Below are the code and all the weights of a small trained network. Each question names an input and a class and asks about switching units off, where a switched-off unit gives its printed mean instead of its output.

import numpy as np


def w(rows, s, z=0):
    codes = np.array(rows[::2]) - 128.0
    scale = np.full(codes.shape[1], s)
    scale[-1] = z or s
    return codes * scale


def norm(h):
    return h / np.sqrt((h * h).mean(-1, keepdims=True) + 1e-5)


def f(y):
    return np.maximum(y, 0)


def log_softmax(a):
    a = a - a.max(-1, keepdims=True)
    return a - np.log(np.exp(a).sum(-1, keepdims=True))


def net(x, mask):
    res = np.array(x, float).reshape(1, 8) / 4 @ E
    u = 0
    for l in range(2):
        y = f(norm(res) @ A[l][:, :-1].T + A[l][:, -1])
        res = res + np.where(mask[u : u + 14], y, B[l][:, -1]) @ B[l][:, :-1]
        u += 14
    return log_softmax(norm(res)[-1] @ U[:, :-1].T + U[:, -1])


A, B = {}, {}
E = w([
[142,222,94,99,122,187,153,118,196,206,146,163],'x0',
[67,94,154,129,145,207,124,189,141,131,55,164],'x1',
[80,184,141,150,141,46,125,179,195,74,100,119],'x2',
[121,126,126,134,127,129,121,126,127,130,131,134],'x3',
[132,205,120,54,178,126,217,107,36,57,91,241],'x4',
[231,178,229,118,47,89,1,214,76,202,104,164],'x5',
[209,128,95,66,120,172,83,196,163,37,193,184],'x6',
[129,127,127,135,122,127,131,127,126,129,127,125],'x7',
],0.0031)
A[0] = w([
[115,255,145,107,130,166,155,82,193,238,127,176,17],'L0N1',
[175,167,180,116,131,87,110,169,55,204,67,130,3],'L0N2',
[85,132,149,155,129,88,123,107,93,212,114,103,53],'L0N3',
[113,150,102,114,143,126,193,114,86,114,104,165,36],'L0N4',
[114,210,135,136,110,51,157,156,174,82,53,121,54],'L0N5',
[112,210,147,139,134,109,145,142,12,135,121,196,46],'L0N6',
[163,178,123,94,116,5,162,70,67,168,204,109,34],'L0N7',
[132,68,160,146,113,98,100,132,66,85,116,141,45],'L0N8',
[63,169,160,159,127,24,143,175,169,116,110,145,43],'L0N9',
[38,103,177,101,132,184,142,204,89,165,36,174,25],'L0N10',
[123,57,170,127,152,72,150,134,71,101,84,107,39],'L0N11',
[75,181,158,142,119,109,187,80,84,168,44,109,28],'L0N12',
[172,65,134,112,99,189,165,70,18,206,131,152,19],'L0N13',
[92,69,164,127,132,62,108,94,72,101,138,153,44],'L0N14',
],0.0065,0.0032)
B[0] = w([
[135,137,69,163,97,128,149,193,54,131,95,79,253],'L0N1',
[58,151,173,134,60,97,87,112,108,150,152,183,254],'L0N2',
[173,65,129,100,136,109,117,157,146,101,145,146,213],'L0N3',
[135,125,155,77,98,103,150,89,128,115,86,98,199],'L0N4',
[128,139,134,98,195,166,95,102,99,149,152,109,220],'L0N5',
[163,128,172,56,91,127,153,111,144,119,59,97,244],'L0N6',
[139,122,120,214,143,171,90,106,166,88,80,151,240],'L0N7',
[146,173,86,137,120,152,152,169,104,160,107,127,192],'L0N8',
[142,121,135,95,188,181,86,108,96,167,153,107,218],'L0N9',
[174,146,105,212,135,136,97,78,167,84,116,129,230],'L0N10',
[130,147,75,135,104,148,157,160,85,152,110,94,200],'L0N11',
[145,65,103,106,148,105,139,155,120,74,158,190,227],'L0N12',
[106,149,137,93,247,155,79,116,120,143,161,92,243],'L0N13',
[118,149,79,144,102,126,155,172,103,127,116,105,186],'L0N14',
],0.012,0.004)
A[1] = w([
[131,60,160,167,96,112,107,132,191,241,123,47,106],'L1N1',
[110,145,167,150,147,90,172,156,144,144,127,150,76],'L1N2',
[117,83,151,127,130,93,134,136,113,127,111,152,77],'L1N3',
[186,164,135,74,138,139,160,205,161,74,192,191,13],'L1N4',
[108,150,160,144,101,111,133,113,118,156,128,161,64],'L1N5',
[125,134,146,141,142,110,150,132,142,148,129,143,59],'L1N6',
[140,119,127,108,114,132,94,114,99,138,80,128,146],'L1N7',
[127,119,146,124,142,85,177,115,155,175,154,185,69],'L1N8',
[155,85,98,98,129,107,148,154,139,124,149,211,80],'L1N9',
[153,134,135,235,146,146,138,82,171,119,98,166,8],'L1N10',
[139,103,79,130,181,139,183,99,102,105,86,118,132],'L1N11',
[131,74,118,146,124,84,173,100,125,118,149,192,85],'L1N12',
[131,88,135,136,160,65,143,167,111,113,172,183,51],'L1N13',
[3,117,103,146,146,109,228,61,153,135,168,128,108],'L1N14',
],0.0082,0.0016)
B[1] = w([
[120,168,143,51,145,124,223,82,107,76,63,144,209],'L1N1',
[134,109,122,132,126,137,143,86,105,162,140,118,128],'L1N2',
[169,131,124,108,120,149,159,150,170,125,187,133,140],'L1N3',
[107,1,119,160,169,79,140,129,72,114,116,142,150],'L1N4',
[126,118,139,124,112,115,128,119,148,162,148,169,147],'L1N5',
[116,122,104,127,126,111,133,101,138,127,165,109,128],'L1N6',
[53,86,95,178,144,105,229,121,250,162,244,101,212],'L1N7',
[149,157,122,96,98,126,117,106,117,102,111,122,129],'L1N8',
[156,126,152,114,153,73,124,164,134,98,157,137,142],'L1N9',
[161,134,115,159,118,126,111,92,172,79,116,137,173],'L1N10',
[115,148,171,147,76,114,92,153,147,171,147,145,254],'L1N11',
[96,85,142,112,118,130,123,150,122,132,131,162,144],'L1N12',
[128,92,125,101,101,131,156,125,119,99,126,168,143],'L1N13',
[139,182,193,136,64,101,66,143,118,201,148,177,175],'L1N14',
],0.0089,0.0065)
U = w([
[87,172,198,131,41,91,80,128,138,204,174,193,253],'0',
[126,167,34,160,94,144,182,213,63,159,103,64,218],'1',
[113,141,146,77,255,184,69,91,114,165,174,83,128],'2',
[136,135,167,42,110,109,227,70,159,80,62,118,97],'3',
[169,136,101,224,126,147,82,81,193,65,102,141,17],'4',
[146,20,115,117,154,86,128,170,113,87,165,174,27],'5',
],0.0086,0.00052)

Each question gives the input, the list of numbers given to net, and the class t.
The units are the neurons (one row each of A and B). Each row of codes is followed by its name. A weight is (code - 128) times the scale printed after its matrix; where a second scale follows, it is the last column's (A, B and U).
mask holds one flag per neuron, layer by layer. A switched-off neuron (its flag False) gives its mean, the last column of its row in B, instead of its output. The means were averaged over made-up inputs and are rounded, as every weight is.
A unit's drop is (log p(t) with every unit on - log p(t) with that unit switched off) / (log p(t) with every unit on - log p(t) with every unit switched off).
The circuit of an input: a set's keep is (log p(t) with only the set's units on - log p(t) with every unit switched off) / (log p(t) with every unit on - log p(t) with every unit switched off). Starting from the 12 units with the biggest drops (on a tie, the unit counted first), units are removed one at a time, each time the one whose removal leaves the highest keep (on an exact tie, the one counted first), for as long as the keep stays at least 0.8.
units of the circuit, in order: the units of the circuit, biggest drop first
most important unit: the unit with the biggest drop
k most important neurons: the k neurons with the biggest drops, biggest first
top k neurons in layer l: the k neurons of layer l with the biggest drops, biggest first
input [-2,-6,4,3,5,0,6,6], class 4: top 3 neurons in layer 0	[L0N7, L0N13, L0N12]
input [-4,-5,-6,8,-8,-8,-5,-7], class 0: most important unit	L1N14
input [-3,-6,3,1,0,4,-8,3], class 5: top 2 neurons in layer 0	[L0N12, L0N3]
input [-2,7,5,3,3,-2,-3,1], class 4: top 2 neurons in layer 0	[L0N10, L0N13]
input [5,-7,8,2,7,6,-5,-2], class 2: 2 most important neurons	[L0N5, L0N9]
input [-6,-8,-5,0,-2,-4,-5,-7], class 4: top 2 neurons in layer 0	[L0N7, L0N1]
input [1,-1,-5,-2,7,6,8,-1], class 5: top 3 neurons in layer 1	[L1N4, L1N1, L1N11]
input [-1,-3,0,-5,-7,1,5,2], class 3: units of the circuit, in order	[L1N1, L0N12]
input [-3,2,1,6,-2,4,6,4], class 5: 2 most important neurons	[L1N4, L0N1]
input [-3,5,5,5,5,-5,2,3], class 0: 4 most important neurons	[L1N11, L0N7, L0N13, L0N3]
input [-7,-2,2,2,-3,6,5,-4], class 1: top 2 neurons in layer 1	[L1N11, L1N14]
input [-3,-8,2,-6,8,-8,-7,-2], class 0: 2 most important neurons	[L1N11, L1N14]
input [-5,-5,-1,3,4,1,-5,5], class 1: 2 most important neurons	[L0N11, L0N14]
input [1,-6,4,-7,4,-3,-3,-3], class 4: units of the circuit, in order	[L0N7]
input [5,-2,2,-8,-4,0,6,-1], class 5: 2 most important neurons	[L1N4, L0N11]
input [2,-7,-2,3,6,5,-8,2], class 5: 3 most important neurons	[L0N12, L0N3, L0N10]
input [2,1,0,3,-6,-6,0,-3], class 0: 2 most important neurons	[L1N14, L0N6]
input [0,-8,-8,5,-8,6,-7,8], class 2: 4 most important neurons	[L0N13, L0N6, L0N10, L0N4]
input [-1,-6,-4,0,0,-4,-6,-3], class 4: 3 most important neurons	[L0N7, L1N10, L0N2]
input [-5,-8,-3,-2,2,-6,-5,-6], class 4: 3 most important neurons	[L0N7, L0N2, L1N10]
input [5,-2,1,0,-8,3,-4,-2], class 3: units of the circuit, in order	[L1N1]
input [-6,-1,5,-7,3,3,-6,-4], class 1: 2 most important neurons	[L0N11, L0N14]
input [-5,8,3,4,-8,-7,3,0], class 3: units of the circuit, in order	[L1N1, L0N12]
input [2,2,6,-1,7,7,-8,-8], class 5: top 3 neurons in layer 1	[L1N11, L1N1, L1N14]
